z_336:  .22 -.55 -.54  .04 -.07  .39  .04  .41  .04  .19 -.35 -.08  .70  .02  .04
z_254: -.26  .67 -.18  .12 -.15  .10  .32  .67  .37  .59 -.15 -.15 -.15  .67  .21
z_627: -.08  .63  .35  .21 -.07  .08 -.29  .13 -.50 -.31  .31  .81 -.14  .24  .20
z_27:  .31 -.43  .01  .01  .03 -.77  .11 -.01  .11  .23 -.45  .39 -.19 -.15  .08
z_739:  .44 -.74 -.23  .22  .18 -.01  .11  .63 -.11  .36 -.01 -.34  .22 -.10 -.40
z_523:  .31 -.43  .15  .01  .03 -.77 -.16 -.01 -.57 -.16 -.16  .05 -.19 -.15  .08
all z_336: .04 : 4 7 9 15
all z_523: -.16 : 7 10 11
all z_254: -.15 : 5 11 12 13
all z_336: .22 : 1
all z_739: -.74 : 2
all z_27: .11 : 7 9

z_996: -.08  .05  .19  .40  .18 -.03 -.21 -.09
z_806:  .22  .06  .29  .21 -.13 -.10  .02 -.11
z_621: -.40  .06 -.03  .36 -.01 -.01  .05  .01
z_632: -.08 -.05  .18  .18 -.04  .04  .18 -.08
z_626:  .12 -.12  .28 -.12 -.14  .05  .03 -.29
z_987:  .04 -.05  .18  .18  .36 -.20 -.15 -.11
z_570:  .04 -.05  .18  .04 -.04  .04  .20  .20
z_593:  .17  .02  .13  .16 -.05  .07 -.07 -.12
z_7: -.04  .05  .25  .60  .37 -.07 -.25 -.05
z_551: -.04  .10  .25  .60  .37  .13 -.25 -.05
all z_593: .07 : 6
all z_626: .12 : 1
all z_570: .04 : 1 4 6
all z_632: .18 : 3 4 7

z_232: -.77 -.33  .21 -.22 -.32 -.04 -.04 -.14 -.31  .61
z_23: -.89  .12  .02 -.22  .65  .73 -.51 -.04  .40  .08
z_652: -.89  .12  .02 -.22  .38  .73 -.51 -.04  .40  .08
z_901: -.77 -.33  .21 -.33 -.02 -.14 -.04 -.14 -.14 -.33
all z_232: -.04 : 6 7
all z_901: -.33 : 2 4 10

z_718: -.17  .20 -.10 -.16  .24  .23  .19  .04  .23 -.18 -.23 -.18
z_392:  .73  .03 -.04 -.45  .33 -.19  .01 -.02  .48  .37  .08 -.01
z_257: -.09 -.53 -.34  .25  .55  .11  .16  .16 -.68 -.84 -.19 -.18
z_24: -.26  .19  .19 -.17 -.17  .16  .18  .16  .22  .16 -.17 -.17
z_161:  .46 -.19  .10 -.25  .39 -.48 -.09 -.09 -.07 -.09 -.65  .48
z_679: -.34  .13 -.21  .13 -.35  .13 -.35 -.35  .13 -.09  .27 -.20
all z_161: -.07 : 9
all z_161: -.09 : 7 8 10
all z_718: .23 : 6 9
all z_679: -.35 : 5 7 8
all z_24: -.17 : 4 5 11 12
all z_24: .18 : 7

z_57:  .00  .00 -.08 -.12  .00 -.12 -.08  .00  .00  .00
z_397:  .51  .31  .01  .53 -.26  .01  .31  .02  .03  .21
z_858:  .18 -.12  .35  .08  .01  .02 -.01 -.02 -.49  .25
z_115: -.12  .43  .06 -.12  .59  .43 -.41  .36  .73 -.08
z_712:  .00 -.04 -.10 -.20  .09  .01 -.13  .01  .01  .02
z_47:  .08  .26  .01  .16  .19 -.18 -.58 -.14  .02  .43
all z_57: .00 : 1 2 5 8 9 10
all z_115: -.12 : 1 4
all z_115: .43 : 2 6
all z_397: .01 : 3 6
all z_712: -.20 : 4

z_499: -.51  .07  .21  .42  .23  .21  .01  .26  .32 -.01 -.20 -.22  .27  .14  .08  .00
z_430: -.15  .27 -.25  .23 -.21  .34  .06  .23 -.61  .05  .31 -.46  .32 -.25  .04 -.61
z_472: -.02  .04  .12 -.28 -.02 -.13 -.04 -.40  .45 -.02  .05  .35 -.43  .05  .13 -.02
z_259:  .84 -.03 -.27  .25  .17  .05 -.02 -.27 -.81  .01  .20  .00 -.03 -.14 -.03 -.29
z_792: -.41 -.20 -.03 -.37  .05  .26 -.17 -.27  .26 -.17  .21  .26  .25 -.29 -.20  .40
z_825: -.39  .05  .36 -.11 -.16  .04 -.02  .23  .38 -.03  .26  .19  .08 -.05  .14  .35
z_588: -.41  .16  .10  .26 -.27  .12  .02  .09  .04 -.06  .31  .29  .02 -.09 -.10  .90
z_78: -.22  .02  .10 -.41 -.37  .26  .01  .08 -.14 -.04 -.23 -.29 -.23  .12  .13  .52
z_28:  .28  .02 -.09 -.16 -.06  .17  .07  .30 -.37  .02 -.50  .19  .58  .52  .22  .60
all z_430: .23 : 4 8
all z_792: .26 : 6 9 12
all z_472: -.02 : 1 5 10 16

z_169: -.62 -.37  .70 -.17  .70  .71
z_276: -.19  .04  .12 -.02  .12 -.02
z_594: -.40 -.40 -.41 -.41 -.41  .05
z_83:  .67  .72 -.07 -.08  .56 -.27
z_683:  .33  .13  .06 -.56  .13  .13
all z_594: -.41 : 3 4 5
all z_683: .06 : 3
all z_169: .70 : 3 5
all z_83: -.08 : 4
all z_594: -.40 : 1 2
all z_683: .13 : 2 5 6

z_334:  .04  .04 -.11 -.01 -.32  .00  .06 -.03 -.01  .07 -.01 -.18  .09 -.05  .04 -.28 -.10 -.01  .00 -.09 -.02 -.02  .05  .00  .00 -.08  .32
z_759: -.04 -.13  .32  .04  .63 -.01 -.13 -.17  .02 -.13 -.01  .40 -.18  .06 -.20  .65  .22  .04  .10  .16 -.04  .04  .14 -.02  .00 -.08  .67
z_248: -.05 -.08  .18  .02  .50 -.01 -.02 -.09  .02  .17 -.02  .36  .05  .00 -.12  .41  .11  .03  .00  .12 -.02  .02  .10  .00  .00  .00  .38
z_33: -.05  .08  .25 -.03  .01 -.01  .08  .09  .02  .44 -.04  .42  .20 -.28 -.23  .65 -.09  .04  .01  .07 -.04  .17  .65  .01  .00 -.10  .67
z_887: -.03 -.03  .25  .04  .62 -.01 -.13 -.17  .02  .11 -.01  .36 -.18  .10 -.13  .11  .21  .04  .00  .16 -.03  .04  .11 -.02  .00  .11  .64
z_777:  .00 -.15  .32  .01  .44  .10  .07  .07  .01  .33 -.03  .11  .07 -.28 -.23  .64 -.15  .03  .01  .07 -.02 -.03  .10 -.01  .00 -.05  .61
z_89:  .04  .04 -.11 -.01 -.32  .00  .06 -.03 -.01  .07 -.01 -.18  .09 -.05  .04 -.28 -.10 -.01  .00 -.09  .02 -.03 -.07  .01  .00  .01 -.23
z_892:  .07  .07 -.32 -.32 -.53  .01 -.12 -.11 -.02 -.17  .00 -.50  .00  .18  .15 -.58 -.32 -.03  .00 -.16  .05  .00 -.21  .01 -.32  .06 -.80
z_421: -.03 -.12  .18  .01  .18 -.01  .18  .07  .00  .18  .00  .09 -.18 -.18 -.07  .45  .15  .02  .00  .13 -.02 -.18  .06 -.01  .00  .00  .32
z_720:  .07  .00 -.32 -.03 -.53  .01  .01  .17 -.02  .42 -.04 -.50  .20  .05  .15 -.58  .00 -.03  .00 -.16  .05 -.06 -.21  .01  .01  .06 -.80
all z_33: .01 : 5 19 24
all z_777: .10 : 6 23
all z_421: .18 : 3 5 7 10
all z_887: .11 : 10 16 23 26
all z_892: -.32 : 3 4 17 25

z_785:  .05  .07  .07 -.04  .07  .07  .20 -.15  .00  .07 -.30  .07
z_530:  .19  .04  .07  .21  .42  .15  .54 -.13 -.03  .16 -.01  .21
z_528:  .32  .04  .07  .21  .42 -.03 -.09  .06 -.03  .16 -.01  .06
z_860: -.07  .23  .53  .53  .53  .28 -.07 -.33  .23  .18 -.81  .43
all z_785: .07 : 2 3 5 6 10 12
all z_860: .53 : 3 4 5
all z_528: -.03 : 6 9
all z_528: .32 : 1

z_580:  .11  .25  .08 -.22  .08
z_128:  .02 -.04 -.05  .01  .00
z_916:  .06 -.12  .06  .14  .10
z_861:  .65 -.60  .65 -.11  .09
all z_580: .08 : 3 5
all z_916: .10 : 5
all z_861: -.11 : 4

z_840: -.36  .11 -.06  .09 -.10 -.20  .54 -.14
z_479:  .02 -.04 -.04 -.05 -.01 -.03 -.14 -.04
z_307:  .09  .05 -.28  .09  .17  .69 -.27  .17
z_239:  .21  .10  .10  .10 -.11 -.27 -.27 -.27
z_852:  .18 -.06 -.06  .11 -.01 -.06 -.01 -.01
z_445: -.23  .16 -.12  .12  .04 -.07  .35 -.20
z_267:  .01 -.03  .08 -.01  .02 -.01 -.11 -.04
z_130: -.03  .04  .00  .10  .15  .07  .05 -.15
z_133:  .01  .05  .24  .11  .08 -.12  .32 -.05
all z_852: -.01 : 5 7 8
all z_307: .17 : 5 8
all z_479: -.04 : 2 3 8
all z_239: .10 : 2 3 4

z_510: -.04  .02 -.04 -.13  .48 -.13  .06 -.04  .14 -.13  .16 -.12
z_178:  .00 -.27 -.30 -.17  .44 -.63 -.68 -.27 -.47 -.12 -.09 -.01
z_746:  .49  .77  .24  .79  .19 -.08  .06  .52 -.56  .06  .49 -.46
z_659: -.57 -.45  .06 -.45 -.69 -.45  .25  .03 -.69 -.05  .17  .49
all z_510: -.13 : 4 6 10
all z_659: -.69 : 5 9
all z_178: -.27 : 2 8
all z_746: .49 : 1 11

z_247:  .05  .07  .04  .25  .00  .03 -.07  .00  .26  .26  .06 -.06  .25  .02  .00  .00  .26  .06
z_253:  .07  .13 -.03  .15  .03 -.07  .09  .00  .10  .07  .00  .00  .03  .00  .12  .03  .04 -.27
z_60: -.07 -.17  .09 -.14 -.10  .18  .00  .00 -.13 -.09  .05  .00  .05  .04 -.12  .25  .02  .06
z_818:  .09 -.01 -.01 -.10 -.01  .10  .06 -.07  .01  .00 -.04  .00  .04 -.14  .01  .03  .00 -.03
z_778:  .13  .05 -.02  .17  .19  .00  .04  .05  .23  .00 -.01  .05 -.06  .04 -.02  .00  .12 -.08
z_957: -.04 -.09  .06  .02 -.01  .10 -.03 -.02 -.09 -.02  .13 -.04  .06  .14  .03  .16  .08 -.14
z_362:  .00 -.01  .02 -.10 -.01  .16  .00  .00 -.08  .00 -.03  .05  .00  .12  .00 -.09 -.01  .06
z_150:  .09  .15  .06  .26  .12  .02  .12  .14  .12  .15  .09  .06  .01  .00 -.02  .06  .19 -.10
z_429:  .02  .00  .01 -.05  .00  .05  .03  .05 -.02  .00 -.09  .07  .01 -.10 -.05 -.18 -.02  .15
z_65: -.21 -.22 -.13  .14 -.93 -.93  .00 -.93  .09 -.06 -.20  .23 -.28 -.21 -.78 -.14  .65  .00
z_847:  .14  .11 -.07 -.07  .00  .01  .05  .03  .05  .03 -.02 -.02 -.01 -.05  .14  .00  .16  .00
z_180:  .00  .08  .06 -.12  .01  .00  .07  .09  .00 -.06 -.05  .00  .04 -.17 -.05 -.22 -.11  .10
all z_847: -.02 : 11 12
all z_247: .26 : 9 10 17
all z_65: -.93 : 5 6 8
all z_150: .06 : 3 12 16

z_381: -.38 -.39 -.13 -.48
z_21:  .55  .55 -.03 -.54
z_856:  .44 -.12  .44 -.12
z_917: -.08  .27 -.37 -.12
all z_856: -.12 : 2 4
all z_21: .55 : 1 2
all z_381: -.38 : 1
all z_917: -.37 : 3

z_234:  .00  .04 -.48 -.10  .05 -.03  .07 -.12 -.05 -.03  .03 -.02 -.04  .00  .03 -.01
z_947:  .23  .37  .30 -.29  .25  .07 -.29 -.16 -.07 -.29 -.29  .25 -.05  .25  .08  .19
z_843: -.06 -.47 -.10  .54 -.26  .28 -.35  .24 -.04 -.22  .34 -.35 -.30 -.22 -.71  .29
z_624: -.05 -.06 -.12 -.09 -.02 -.04 -.04 -.11 -.08 -.04 -.02 -.09 -.05 -.06 -.07 -.03
z_727:  .23 -.48  .30  .13  .27  .07  .45 -.16 -.07 -.29  .07  .25 -.05  .13  .08  .19
all z_843: -.47 : 2
all z_727: -.29 : 10
all z_947: .25 : 5 12 14
all z_843: .54 : 4

z_351:  .63 -.81 -.81  .63
z_440: -.03  .05  .01 -.03
z_654: -.80  .00 -.14 -.55
z_949: -.10  .16 -.06 -.63
z_989:  .74 -.32 -.65  .74
all z_351: -.81 : 2 3
all z_989: .74 : 1 4
all z_440: -.03 : 1 4
all z_440: .01 : 3

z_258: -.35 -.34  .55 -.09 -.35  .50
z_81:  .56  .56 -.15  .56  .56 -.15
z_786: -.35 -.92 -.15 -.09 -.34  .59
all z_258: -.35 : 1 5
all z_81: -.15 : 3 6
all z_786: -.35 : 1
all z_81: .56 : 1 2 4 5

z_845: .53 .18 .18 .27
z_311: .53 .56 .31 .24
z_546: .54 .56 .30 .56
z_40: -.64  .74 -.70 -.64
z_197: -.67 -.63 -.63 -.67
z_12:  .03  .75 -.65  .03
all z_12: .03 : 1 4
all z_845: .53 : 1
all z_12: .75 : 2
all z_311: .31 : 3
all z_197: -.63 : 2 3
all z_40: -.64 : 1 4
all z_546: .30 : 3

z_490: -.23  .06 -.33  .16 -.08  .04  .11  .32  .06  .06 -.16  .01  .17  .14  .08 -.06  .28  .01  .27  .01  .13  .06
z_481:  .03 -.09 -.33  .29  .23  .21  .15  .07  .10 -.05 -.08 -.16  .03  .14  .19 -.26 -.18 -.07  .38 -.02  .24  .47
z_424: -.23  .20 -.33  .16 -.08  .04  .16  .32  .19 -.16  .16  .01  .17  .14  .08 -.03  .50 -.03  .16 -.05 -.19 -.16
z_982: -.02 -.15 -.04  .03  .07  .04  .07  .07 -.02  .12 -.12  .09 -.04  .14  .02  .40  .05  .05  .15  .05  .15 -.05
z_344: -.23  .20  .50  .16 -.05  .04  .11  .32  .19 -.09 -.10  .01  .17  .14 -.16 -.16  .50 -.05  .27  .19 -.05 -.05
z_534: -.23  .20 -.33  .16 -.08  .04  .11  .32  .38 -.09 -.10  .01  .17  .14  .08 -.16  .50 -.03  .27 -.05 -.19 -.05
z_956: -.18  .08 -.33  .12  .00  .04  .39  .24  .10  .00  .12 -.06 -.08  .14  .13 -.11  .39  .01  .27 -.02  .19  .06
all z_424: .16 : 4 7 11 19
all z_424: -.16 : 10 22
all z_344: .19 : 9 20
all z_490: -.08 : 5
all z_956: .39 : 7 17
all z_982: .03 : 4
all z_490: .06 : 2 9 10 22

z_967: -.20 -.03  .08 -.18  .11 -.22 -.07  .19 -.28  .28  .34 -.01 -.51  .07 -.18 -.61  .65  .36
z_409:  .47 -.78  .16  .33 -.25  .58  .02 -.27  .45 -.50 -.22  .26  .45 -.03  .45  .52  .20 -.31
z_101:  .33 -.04  .45 -.07  .25  .24  .17 -.59 -.21  .33 -.03  .56  .72 -.11 -.45 -.38 -.25 -.51
z_148: -.52  .46 -.32  .46 -.03 -.05 -.54 -.05  .53 -.77 -.08 -.52  .00  .04 -.52 -.52  .06  .23
all z_148: -.77 : 10
all z_148: -.52 : 1 12 15 16
all z_409: .45 : 9 13 15
all z_967: .08 : 3

z_422:  .40 -.36 -.10 -.75  .15 -.55  .75
z_59:  .34 -.21 -.51 -.80  .10  .34 -.39
z_177:  .29 -.21 -.26 -.75  .15 -.29  .49
z_508:  .68  .35  .26 -.44  .15  .72  .35
z_140:  .73  .35 -.42 -.44  .19  .85  .40
z_940:  .06 -.05 -.39 -.80  .26 -.29  .27
z_306: -.04  .39 -.29  .38  .39 -.04 -.04
z_664:  .45 -.38 -.38 -.38  .72  .72  .27
z_264:  .68  .35 -.32 -.40  .19  .60  .53
all z_140: .40 : 7
all z_306: .38 : 4
all z_508: .26 : 3
all z_664: .27 : 7
all z_664: -.38 : 2 3 4

z_635: -.02 -.23  .17 -.24  .17 -.23  .17  .17
z_449: -.04 -.23 -.28 -.04  .40  .46 -.15  .46
z_176: -.34  .04  .03  .03  .91  .12  .03  .91
z_124:  .01  .36  .18  .13 -.79 -.15  .48  .33
z_349: -.65 -.24 -.18 -.08  .25  .57  .11 -.19
z_694: -.38 -.01 -.30 -.01 -.01 -.38  .47 -.45
all z_176: .03 : 3 4 7
all z_449: .46 : 6 8
all z_635: -.23 : 2 6
all z_694: -.01 : 2 4 5

z_610: -.33 -.30 -.60 -.49  .16 -.48  .17
z_202:  .12 -.08  .21 -.40 -.16  .18 -.03
z_781: -.16 -.16 -.06 -.11  .31  .18  .14
z_3: -.52 -.30  .26  .04  .16 -.48  .17
z_908: -.43  .09 -.32 -.27  .09 -.32  .09
z_663:  .21 -.26  .21  .54  .55  .21  .38
z_255:  .18 -.06 -.76 -.41  .08  .15  .18
z_475: -.16 -.16 -.06 -.11  .19  .18  .09
z_79: -.14  .21 -.38 -.68 -.26 -.20 -.27
z_966:  .06  .12  .15 -.11  .00 -.62 -.10
z_199:  .21  .04  .21 -.61 -.61 -.61 -.61
all z_663: .21 : 1 3 6
all z_199: -.61 : 4 5 6 7
all z_79: -.27 : 7
all z_255: .18 : 1 7
all z_908: -.32 : 3 6

z_808: -.24  .11  .19  .19 -.01  .11
z_296: -.11 -.25  .05  .34  .14  .55
z_318: -.57 -.57 -.57  .14  .14  .14
z_375: -.26  .20 -.13  .24 -.07  .04
z_855: -.26 -.56 -.13  .24  .15 -.11
z_213: -.33 -.32 -.32  .46 -.32  .46
all z_318: .14 : 4 5 6
all z_318: -.57 : 1 2 3
all z_213: -.33 : 1
all z_375: .04 : 6
all z_213: -.32 : 2 3 5
all z_296: -.25 : 2
all z_808: .19 : 3 4

